In the rows, 100 means zero.
Each row of numbers stands for one thing and depends on some of the facts below. Use the named rows to name the rest.

Facts:
[biso bufipak deklokal drosaskal drotozin feban fistubrer fuskis gobrom grabror grutrek loflur lopi lupor merin pliska ponen poskuru reler ripok ronum selol skogi stogesken terur tinu vulu] δ f
[bovam bratu dozor dratrur flopul fovom gudro ketrus klabrak klave kligrer kosem lebre momik nedranek pladrer retrun skesti skufazi stedas teter treskon zisokel] δ c
[bratren diruk dori driflem dusinam fenir flatrim flodosin flogro godoves grimu grorotin gruklis kagin kleplar lebul nagrofi nuris plegrin rotre skela stepus stogrokun stokik tasten tredis troklas viplin zabo ziris] δ g
[bregres briste daskel devu drigul fludu gaski gredri mudun natedril nuklu plistum pluples pupla riskin skolufle sotral stabren sudres vavabruk vero vugril vunal zosir] δ a
[briska dridraflal drikemor flopla fomak gekluk goplus kebrel klipilis klostul ligi luklal patagir plaflugum ploroklir ploskes pustom skesudel stuple triplubrin troflur tugemo zazol zigran] δ b
[brole brutro bruvu dogafi drituzen dudresok duko dume dusikel katron klapu kopel mazos mebas megom megralar mubun nuban pliplagrol restam sama saskabru skefle skomil stubogi trudotru vilor zuko zuzas] δ e
[bropla drebus durim fadrufom flobrek fuba gidi gostur logrul mefles pizon rifeflin skerul trabu vovo zizeki] δ d
[biso briska daskel dogafi drosaskal dudresok dusinam fenir goplus gostur grorotin klapu merin patagir plegrin rifeflin skerul stokik troklas tugemo vero zigran zizeki zosir] Ψ 545
[bovam bratren bruvu dori dozor drebus drikemor fistubrer godoves gredri gudro mubun ploskes pluples retrun sama selol skela skogi skolufle sotral tasten troflur vovo zisokel zuko] Ψ 228
[bratu briste bropla drituzen duko dume flatrim flopla fuba fuskis katron ketrus kosem loflur pladrer plistum ripok skomil stedas sudres terur teter tinu treskon vilor vugril zuzas] Ψ 521
[bregres deklokal dratrur dridraflal drotozin feban flopul grimu klabrak kligrer ligi lopi lupor megom momik mudun nagrofi nedranek nuris plaflugum ploroklir rotre skufazi stogrokun vulu zazol ziris] Ψ 492
[brole brutro diruk driflem drigul durim dusikel flogro fomak gidi grabror kagin klave kopel lebre lebul logrul mebas nuklu pliplagrol pliska pupla restam ronum skefle skesti stepus stubogi tredis triplubrin trudotru vavabruk viplin] Ψ 557
[bufipak devu fadrufom flobrek flodosin fludu fovom gaski gekluk gobrom gruklis grutrek kebrel kleplar klipilis klostul luklal mazos mefles megralar natedril nuban pizon ponen poskuru pustom reler riskin saskabru skesudel stabren stogesken stuple trabu vunal zabo] Ψ 329
μ h <- biso bratu briska briste brutro bruvu daskel deklokal diruk dogafi dozor dratrur driflem drikemor drosaskal drotozin duko dume durim dusikel dusinam fadrufom feban fenir fistubrer flobrek flodosin flopul fludu fomak fuba gekluk gidi godoves gostur grabror gredri grimu grorotin gruklis grutrek kagin kebrel klabrak klapu klave kleplar kligrer klipilis klostul kopel loflur logrul lopi luklal mazos mebas megom megralar momik mudun natedril nuris pizon plaflugum pliplagrol pliska plistum ploroklir ploskes ponen pustom reler restam riskin ronum rotre saskabru skela skerul skesti skesudel skogi skomil skufazi sotral stabren stedas stokik stubogi sudres tasten terur triplubrin tugemo vavabruk vero vilor viplin vugril vunal zazol zigran ziris zizeki zuzas
μ i <- bovam bratren bregres brole bropla bufipak devu dori drebus dridraflal drigul drituzen flogro flopla fuskis gaski gobrom goplus katron ketrus kosem lebul ligi lupor nedranek pladrer poskuru pupla ripok sama skolufle stepus stogrokun teter tinu trabu treskon troflur troklas trudotru vovo vulu zisokel zosir
μ j <- dudresok flatrim fovom gudro lebre mefles merin mubun nagrofi nuban nuklu patagir plegrin pluples retrun rifeflin selol skefle stogesken stuple tredis zabo zuko
brole Ω [fuskis daskel]
bufipak Ω [kebrel vilor ziris skefle klave feban]
diruk Ω [stogrokun biso]
dori Ω [vugril zuko megom]
driflem Ω [pizon gruklis skesti mudun]
drikemor Ω [pizon daskel]
drotozin Ω [drebus triplubrin terur]
dume Ω [bropla skolufle biso]
durim Ω [stogrokun]
fistubrer Ω [goplus]
flatrim Ω [gudro ponen]
flobrek Ω [ploskes flodosin triplubrin]
flogro Ω [ponen]
flopla Ω [stogrokun briste]
fovom Ω [stabren kleplar nuris biso triplubrin]
gaski Ω [zazol]
gekluk Ω [vugril]
gobrom Ω [bratu nuklu]
godoves Ω [drigul mubun fuba stogrokun]
gostur Ω [merin stubogi]
grimu Ω [drosaskal devu ploroklir]
grorotin Ω [klostul flopul]
grutrek Ω [skufazi grabror mubun]
katron Ω [tinu gredri]
ketrus Ω [rifeflin dogafi mefles megralar zuko lupor biso]
klapu Ω [dogafi dridraflal dozor mebas biso]
kligrer Ω [merin zisokel skesti]
kopel Ω [plaflugum saskabru]
kosem Ω [klave mebas loflur]
lebre Ω [megralar]
lebul Ω [bratren]
ligi Ω [skefle vugril zuko]
lopi Ω [deklokal klave]
mazos Ω [fenir duko briste]
nagrofi Ω [drigul]
natedril Ω [stubogi]
nedranek Ω [pluples skomil skolufle]
nuban Ω [momik plaflugum]
plegrin Ω [sama]
pliplagrol Ω [goplus skesudel]
poskuru Ω [pladrer]
pustom Ω [skomil]
restam Ω [dogafi gruklis]
retrun Ω [gudro feban dusikel]
riskin Ω [ponen momik]
ronum Ω [fomak]
rotre Ω [zabo pliska trudotru]
selol Ω [drosaskal luklal]
skela Ω [feban]
skerul Ω [ziris gidi klipilis]
sotral Ω [rifeflin]
stedas Ω [dogafi klabrak vovo drituzen sudres]
stepus Ω [mubun]
stogesken Ω [fadrufom]
stuple Ω [skufazi troklas bregres dozor]
tasten Ω [zizeki]
teter Ω [fuskis]
trabu Ω [skesudel]
tredis Ω [zizeki kagin briska]
treskon Ω [nuris fuba fadrufom]
tugemo Ω [dozor lupor]
vero Ω [megralar terur]
viplin Ω [pupla pliska]
vulu Ω [drosaskal skomil pladrer]
zigran Ω [megralar plistum]
zosir Ω [pluples]
zuzas Ω [megom]

Some things and their rows:
 94  99 122 106 100 146 132 113  89  79 109 130  77 117 138  98 104  77 105 105 125  90  85  93 101  71  90  71 109  76  91 109  98 102  89 128 109 : goplus
 76 112 108 100  79 136 136  96  66  86 129  95 115 109 120  92  99 100 115 100 115  93  92 115  94 112 102  92 104  82  89 101 127  79  91  95  71 : flogro
 76  99 101 100  79  87  81  96  93 123  97  86 111  88 104 104 109 108 108 103  91 107  98 100  70 105 111 128  99  88 102 106  93  92 103  76  91 : brutro
123 111  85 103 119  79 105  93 132 110  85 108 104 120  98 115 110  94  96  65  66 109 109 108 103 112  94  93  92 103  89  89  95  96 110 104 110 : reler
 91  97 114 108  99  90  63  96 100 102 104 115  88  85  98  93 105 100 108 105 107 113 102  74  75  89 117 118  89  85 116  97  79 114 109  92  99 : zizeki
 94 114  97 107 111 124 146 102  77  87 113 104  96 120  98  90  93  99  97  90 114  96 120 109 116 102  92  47 105 119  96 103 152 103  82 126 111 : vulu
103 100 106  91  86 100  79 102  97  98  87  96  97  93 104  95 115  95 101 106  82 112  84 100  74 104  97 139  90  78  97  86  59  95 110  81  90 : vilor
102 108 107  94 112 116  90 105 106  97 102 100  82 103  84  89 100  79 115 100  93 115 103  89  94  85 126 110 108  94 105 103  70  98 108  69 111 : grorotin
 97  99 106 110  92  88  89  90 107 117  88 104 103  96 103 110 106  95 113  90  91 112  99 103  79 101 114 119 104  77  98  98  90  79 108  72  98 : logrul
115  85 114  98 105 107 101 118  99  90  82 103  87  97  98  97  93  97  95 132 135  71  67  86 105  59 107 103 118  96 108 108  72  90 111 105 103 : rifeflin
115  89  86 108 104  59  92  99 119 115  76  98 118  93 116 106 103 113  82  84  68  95  94 100 104 106  65 104  89 100  90  98  79 117 100 120 121 : megralar
 90 109  91 103  96 104 130  93  94  94 118 114 112 111 131 114 105 113  93  88 108  85 113 110 116 117  71  52  87 107  85  97 154 110  79 135  86 : devu
110  88 112  93  97 104  77  98  89  99 101  90  84  78  69  90  79  97 116 107 105 113  99  97  98  86 124 117 103 106 110 108  85  96 101  82 107 : zigran
 77  95  96 105  87  83  76  96 100 130  95 105 104  94 122 110 114 107 104 100  91 103  96  96  73 104 103 126 101  82 104 103  83  95 102  81  95 : stubogi
 97  83 109 105  92  81  66  86 115 112 101 104 102  88 101 111  92  93 112 105 103  97 100 105 115  93 109 123 106  87  96 106  83 100 109  84  87 : terur
124 113  90 108 120  79 102 102 128 106  80 127  92 115 112 102 108  91  83  71  59 121 104  92  77 100  86  92  91  94 105  80  86  98 121 126 127 : plaflugum
126 114 101  93 118 111  99 113 109  80  96 101  80 107  75  81 105  74 102  94  75 124  95  92  94  94 110 115  95  94 106  83  58 104 123  94 115 : skela

Which thing is each row?
No name comes twice in this set of rows, the named rows included.
 96  99 105  94  95 101  98 102 103 111  94 106 102 103 113 120 112 105 100 114 122  79  89  94  93  88 119 102 120  87  98 100 116  66 110  89  67 : nuklu
113 103 114  91  98 115  81 101  85  93  97  91  85  84  63  78  98  96 112 104  95 123  99  98  79  99 126 124  89  95 113  91  79  96 111  75  92 : skerul
104  89 109 105  81  80  80  97  97 115  85  95 115  85 113 105 103 109  99 100  86 103  83 110  84  95  89 138 102  78 102 103  72  93 108  86  99 : mebas
 84 113  88  96 100 125 151 107  76  83 124  95 101 113 105  85  91  98  90 103 108  93 107 109 119 106  85  54 108 132 103 111 141 110  80 124 111 : nedranek
 91  89 103  87  71  93  86 111  75  92 100  85 124  86 101 100 109 131  87 140 121  74  72 101  78 112 108 132  95  90 113  91 108  86 115  93  49 : skefle
121 101  92  99 113  78 100  94 108 107  90  90 100  96  63  96  80 101  93  88  81 112 118 107 110 108 105  96 106 126 108  98 110  97 106 100 122 : drotozin
 71  92 114  98  65 127 109 102  58  87 122  90 115  87 125  91  94 112 108 133 140  83  85 108 105 100  83  98  93  97  87 115 119 114  72 110  77 : drituzen
 87  88 103  94  76  88  84  93  83 122  91  75 113  79  86 102  92 113 112 107  91 108  88 110  84 103 107 128 103  97 100 110  90  93  92  62  98 : restam
124 122  98  89  92 127 156  95  76  70 116  80 113 114  85  88 100 101  99  80  88 104 102 134 117 135  79  82  73 110  85  82 143  93  86 124  85 : bufipak
 89  80 115 102  83  86  52 102  91 101 105  95 104  68  97  89  91 117  94 127 115  98  95  83  95  87  93 139  89  96 118 107  69 124 102  98  98 : dogafi
108 116  76 101 126  87 120 104 126 101  90 100 114 127 112 111 125 106  75 101 101  70  93  91 105 111  91  75 106 108  96  90 115  90 110 114  97 : zabo
 77 108 100  91  97 112 105  99  87 104 109  77 107 100  85 105 106 115 106 125 127  84  95  97  96 109 133 109 116 101 109 107 126  75 106  63  61 : tredis
117 109 117  98 105 152 149 116  72  61 107  96  85 117  91  69  83  75 110 108 115  97  88 111 120  88  87  71 108 105  89 110  89 109  85 115 114 : dori

Now the same things, written a new way:
Some rows with their names:
100  98  96  96  99 108 101  95 109 101  94 102 100 108 104 104 114  98 101 103 100  95  96 103 102  97  96 103 100  94 101  97  95  96 : stabren
107  99 104  98  93  97  90  95  96 101 107  98 109  94  98  95 112 100 108 106 101 103 115  99 107 105  97 101  96  81 108 106 102 105 : troklas
 92  96 100 100 103  98 103 105 103 102  99 104  87 105  99 101  92 105  95 104  98 104  93 101 102 103  99  98  99 118 100 100 103  91 : ziris
 98  99 100  95 100  96 107 102 102 100 100  99 108 100 100 106  98 100  95  95  97 104  95 103 108 103  97 100 100 126  95 103 101  89 : grabror
100  99  96  99 101 112  99  93 111 103  95 103 102 111 105 101 112  99 103 104 101  97  97 104 101  98  96 103 102 100 102  98  96  95 : flodosin
 89  93 100 100 100  94 104 103  99  99  99 102  93 103  98 103  92 105  86 102  98  99  94 100 100 103  98  98  99 109  97  97 102  92 : ploroklir
 99 105 100 102 106 107 104 103 105  98 101  98  99  97 101 104  82 100 102  93  99 105  96 102 101 101 101 100 103 128  93 100 101  92 : driflem
 99  99  96  99 102 113  98  93 111 103  95 101 102 111 105 101 113  99 103 104 101  98  97 103 101  98  96 103 101 100 102  98  96  95 : gruklis
104 102 100  99 109  97 100 104  87 100  95  98  98  99 100  87 118  93 106  86 100 104 101  98  87  92 109 100 106  99  99 100  99 116 : retrun
105 103  95  95  95  95  89  93  93 100 102  96 128  89 100  85 109  94 100 102 101  96 104  98 115 100  97 100  94  78 101 106 103 106 : skolufle
100  95 105  98  96 100 108 104 102 100 100 103  81 105 100 115 104 105 102 103  99  99 101 102 100 104 100 100 102 104 100  96  98  93 : daskel
109 107  94  98  97 107  88  89 100 100 101  96 112  93 102  86 111  92 113  99 104  91 106  99 109  96  99 102  98  64 103 103  99 113 : gaski
 92 101 100 103 106 105 104 107 105 100 101 102  81 103 100 102  82 105 101 101 100 103  93 100  99 103 103  98 102 118  95  97 103  94 : rotre
 96  93 104  98  96  96 108 107 101 101 100 105  75 106  98 112  98 107  99 108  99 102  97 101 101 105 101  97 100 103 100  97 100  95 : sudres
 91  94 100  98  98  96 105 105  99 102  99 103  96 105  98 107  94 105  92 101  98 101  92 100 104 103 100  97  99 113  99  99 101  92 : klabrak
104 103  99  95  96  90  94  93  92  98 105  94 132  84  99  91 104  94  96  95  99 102 106 100 115 102  95  99  94  92 100 111 104 104 : pupla
 98  94 105 102  97 102 107 107 102 101 102 107  78 109  97 115  95 107 106 108  98 105  96 100 100 104 101  96  99 107 102  97 100  95 : terur

Name these rows:
No name comes twice in this set of rows, the named rows included.
104 101 107 112  98 116 106 105 105  97 104 108  75  99 100 130  83 101 117 107  98 106  95 100  90 104 101  96  98 103 102  94  93 106 : vero
104 105  99  93  95  86  95  96  94  99 104  92 138  84  99  93 103  94  95  95 100 102 105 100 115 102  97  99  94  92 101 112 105 103 : drigul
101 100 104 102 101 108 107 104 106 100 102 102  75 105 100 110  92 105 110 104 100 102 102 101  95 103 102 100 104 109  99  95  99  95 : grorotin
 90  99  97  92 110 116 111  92 114  98  90  98  44 111 105 105 103 100 116  90  99  98  95 105  99  96 100  97 113  86 101  97  98 109 : riskin
 97 103  97 102 103 108 104 102 106  99  98 100  93  99 102 107  87  98 102  99 100  98  91 101 101  99 102  99 101 106  94  97  98  98 : sotral
 99 100 105 104  98 104 108 104 105  97 101 102  79 101 100 119  87 105 101 103 100  98 100 100  91 103 102 100 103 100 100  94  96  99 : tugemo
 93 110 105  98  90  78 103 106 101 102 103  93 117  89  95 104  84 105  99 107 104  99 105  96  97  98 105  99  97  65 111 107 106 108 : flopla
108 107  95  98  99 108  87  89  99  99 100  95 107  90 103  87 108  92 110  99 104  89 106  98 110  97 100 102  98  62 101 101 100 113 : trabu
 94 103  97 101 108 112 101 100 108  99  97 100  82 104 103  97  88 101 106  96 101 101  95 101 101  99 102 100 105 111  95  97 101  97 : skela
104  98 100  97  91  95  89  98  88 102 107 101 107  94  95  90 106 102 101 105 102  95 111  95 112 106 101  99  96  77 102 101 104 104 : pladrer
 95 101  99 102 106 105 101 108 103  99 101 102  80 102 100  96  82 105 101 101 101 101  95  98 102 103 104 100 102 118  91  96 104  92 : grimu

The same things again, as new rows of numbers:
Known rows:
109 111 104 101  88 107 103  91 136 110  91 105  89  95  94  86 109  93 122 118  77  91 106 103  90  99 110 107  95  95 105  88 109 109 : skesudel
103 101 108 115  82  95 100 109  63  94  92 103 115 109 102  95 109 110  92 100 113 137  96 113 113 101  66  94 125 157  82  92 108 107 : gudro
101  83  74 118 114 106 101 134 122  85  92  94  84  90 109  82 100 101  94  97 101  89 110 110  97 127 114 104  95  88  98  95  92 134 : triplubrin
134 100 105  97  80  83 101  90  66  88  81 104 126 100  98 119 115 127  88 119 116 130 118 120 112  89  95  91  97 124  98  66 112  90 : fovom
116 108 112  96  88 116  99  80 134 104  95  94 119 117  72 111  94  96 127  84  74  85  98  88  93  88  99 115  99 107 111 119 121  93 : kleplar
 87  84  98  90 106  95 116 106  65 105 118 101 115  97  85 102  78  84  92  98 110 119 100 100  88 105  83  81 134  81  91 102 101  92 : goplus
104  98 106 102  99 108  94 106 131  85  84  94  93 113  94  91 106  96 114  89  89  92  90  95  91 107  99 113 101 117 108 117 109 107 : ploskes
105  81  93 117  93  91  98 130  50  77  98  97 129 108 113 118 104 115  79  84 131 122  99 107 118 112  82  92 112 125  83 100 110  98 : lebre
 95 119 109  95  87 113 103  85 120 123 114 106 106 124  87 107 100  90 141  93  75  87  84  76  93  90  98 118 105 126 115 123 119  91 : ponen
109  89  99 108  83  95  89 122  55 104 103 103 127  82 104 115 105 115  85  96 119 125 109 142 109 102  95  84 111 106  80 100 101  90 : plegrin
107 114 105  99  96 100  99  88 129 111  91 108  79  83 100  88 107 105 109 115  81  90 113 110 103 100 122  99  82  87 106  86  96 109 : fludu
100  96 112  75 111  97 111  76  78 107 109  96 124 123  69 120  73 104 103  91  96 121  95  93  99  88  75  90 128  89  99 107  99  81 : bropla
 95 101 111  77 104  87 106  80  55 104 113  98 108 112  90 111  89 103  89 109 102 116  92  85 101  81  88  91 114  93 105  94  96  77 : katron
106  92  83 107 106  99  89 120 123  93  97  97  95  75 112 107 104  89  90 107 116  86 115 110  87 106 118 103  80  71 103 102 106 104 : zigran
 94 118 129  75 107  75 105  72  77 120 114 101 124 124  95 133  83  90  99 100 112 118  84  61 106  71  74  89 120 100  98 115 116  48 : bufipak
 99  93  73 113 108  96  87 117 119 103 100  99  77  64 121  98 107 108  80 111 113  87 128 117  98 108 133  98  71  60 104  83  87 111 : vero
 88  97 109  83 103  97 111  75  64 114 113  98 116 125  83 111  78  95 111  99  90 120  78  86  94  82  77  90 131 100 103 104  98  79 : fuskis

Which thing is each row?
No name comes twice in this set of rows, the named rows included.
107 100 113 111  91  78  98 114  62  87  87 109 106  91 118  97 120 117  69 117 127 134 110 118 119  99  82  87 101 142  82  82 102 102 : retrun

The same things again, as new rows of numbers:
Named rows:
105  99 101 114 102 114  97  87 107  90  98  97 101  70 121  99 107  95  86 111 126  91  91 100  97 102 105 113  96 : tugemo
 83  94 105  71  81 109  99 120  85 104  94 103  98 146 101 114 100  94 116  79  49  92 105 102 102  97  88  82 107 : bufipak
 84 102  88 101  87 122  97 100  76 107 105 106  92 130 119  99 113  96  85  47  90 108  96  92 104 100  96  88 105 : kosem
104  89 110  90 102 103  98 105 109  93  92  93 107  64 100 115 103 101 114 124 115  98 101 113  93  98 106 106 101 : flobrek
102  95 105 104 106 101  98  99 100  95  95  90 106  59 106 111 103 105 105 108 125  95  98 112  96 101 111 111  97 : viplin
 86 100 101  74  76  96  99 111  96 106  99 102  97 169  87 104  89  99 116  91  39  79 105  88 114  96  87  79 107 : devu
108 117  94 101  84 101 103 101  97 105 103 114  98 137 101  84 101  79  79 101 105 118 104  97 105  99  86  93 102 : patagir
103  99 102 103 109  87 100  99 109  98 101  97 102  69  91 105  96 112 103 117 109  98 103 104  99  99 110 106  99 : kagin
106 104  91 118 119  92 104  83 106  98 104  97  98  86 105  89 112 111  85 100 133  97 102  94  94 103 106 105  96 : vilor
103  97 101 100 115  85 103  98 109  98  98  94 103  81  93 101 103 109 109 115 114  98 103 103  94 100 104 103  98 : stubogi
104  93 108  90 105  89 101 103 117  96  98  99 101  68  87 110 100 110 116 134 102  94 107 109  95  96 104 104 102 : pizon
101 101 100 110 116  91  97  91 100  96 104 110  93  62 101 100 111 111  81 109 151  94 110  98  87  98 109 114  99 : momik
106 103  96 108 115  92 103  93 109  97 102  99  97  74 107  96 108 112  84 107 123 102 105  97  94 101 109 107  98 : deklokal
 87 107  85  98  96 104 101  96  87 109 107 106  91 170 106  88 108  98  83  56  72  99 101  75 106 101  88  84 103 : drituzen
113  86 102  91 119 103 100  84 123  99  98 101 111  95  85 119  82  92  90 128  45  73 104 108  78 102  97 128 108 : megralar
 86 107  89  93  83 106  96  91  96 107 106 107  92 166 103  92 103  98  87  72  68  92  98  75 111  98  88  85 105 : dridraflal
105 106  95 109 110  93 101  88 108  97 103  99  98  71 104  96 104 114  82 108 118  94 104  96 100 100 109 110  99 : ziris

Which thing is each row?
No name comes twice in this set of rows, the named rows included.
101  90 107  94  95 107 100  97 115  93  91  89 110  65 100 119 107 101 121 130 106  85  98 117 100  97 103 108 100 : gekluk
108 105 104  79  83  96 101 118 101 109  98 112 105 126  81 103  88  82 102 116  76 121 112 108 102  97  87  91 110 : mefles
107  99  91 112 115 109  99  89 102  95 100  89 103  69 124  93 113 103  86  90 144 108  91  96  95 106 109 104  94 : dume
107 107  99 114 107  96 104  88 112  93 100  99  96  82 107  90 102 108  83 117 115  83  99  97 101 101 106 108  96 : daskel
110 113  93 102  89 108 104 102  96 106 104 116  98 127  99  86  97  80  72  98  92 125 104 103  99 101  86 100 105 : rifeflin
106 101 107  76  84 104 100 127  87 104  92 104 109 111  98 107  98  77 109 103  93 124 109 116  99  98  89  87 106 : stogesken
103  97  97 110 109 111  99  94  99  95 100  98  99  49 117 104 115 108  89 103 143 109 100 114  90 102 111 109  98 : kligrer
103  94 109  90  98 100  98 103 109  92  89  89 108  73 103 114 101 102 117 126 114  80 101 112  98  98 106 107  97 : natedril
107 110 102 102  83  91 109 114  91 108  98 100 104 148  73  92  84  81 124 102  80 117 101 112 115  99  89  91  98 : pluples
104 106  87 121 112  95 113  94 110  98 101  82  97  76 108  89 125 119  99  96 131 112 101 106 105 102 109  97  93 : skomil
 88 105  94  95  75 121 102 105  86 100  98  98  93 160 123  91 105  92  93  67  60  89  92  90 116 101  88  83 101 : zosir
110  98  95  92  89 123  99 103  88 109  99 112 112 110  95 114  90  65  85  85  75 114 104 123  89 102  92 118 110 : lebre
104 104  93 115 113  94  97  83 108  98 107 100  98  72 108  88 108 110  83 100 145 109  96  89  98 103 110 104  96 : fuba
109  96  99 107 115 116  99  95 105  92  97  93 102  72 124  95 102  97  85 106 110 103  90 100  88 107 105 106  97 : klapu
109 107  92 113 111  94  95  82 109  96 106  95 101  85 108  84 101 110  82 101 143  98  94  81 104 104 114 102  94 : briste

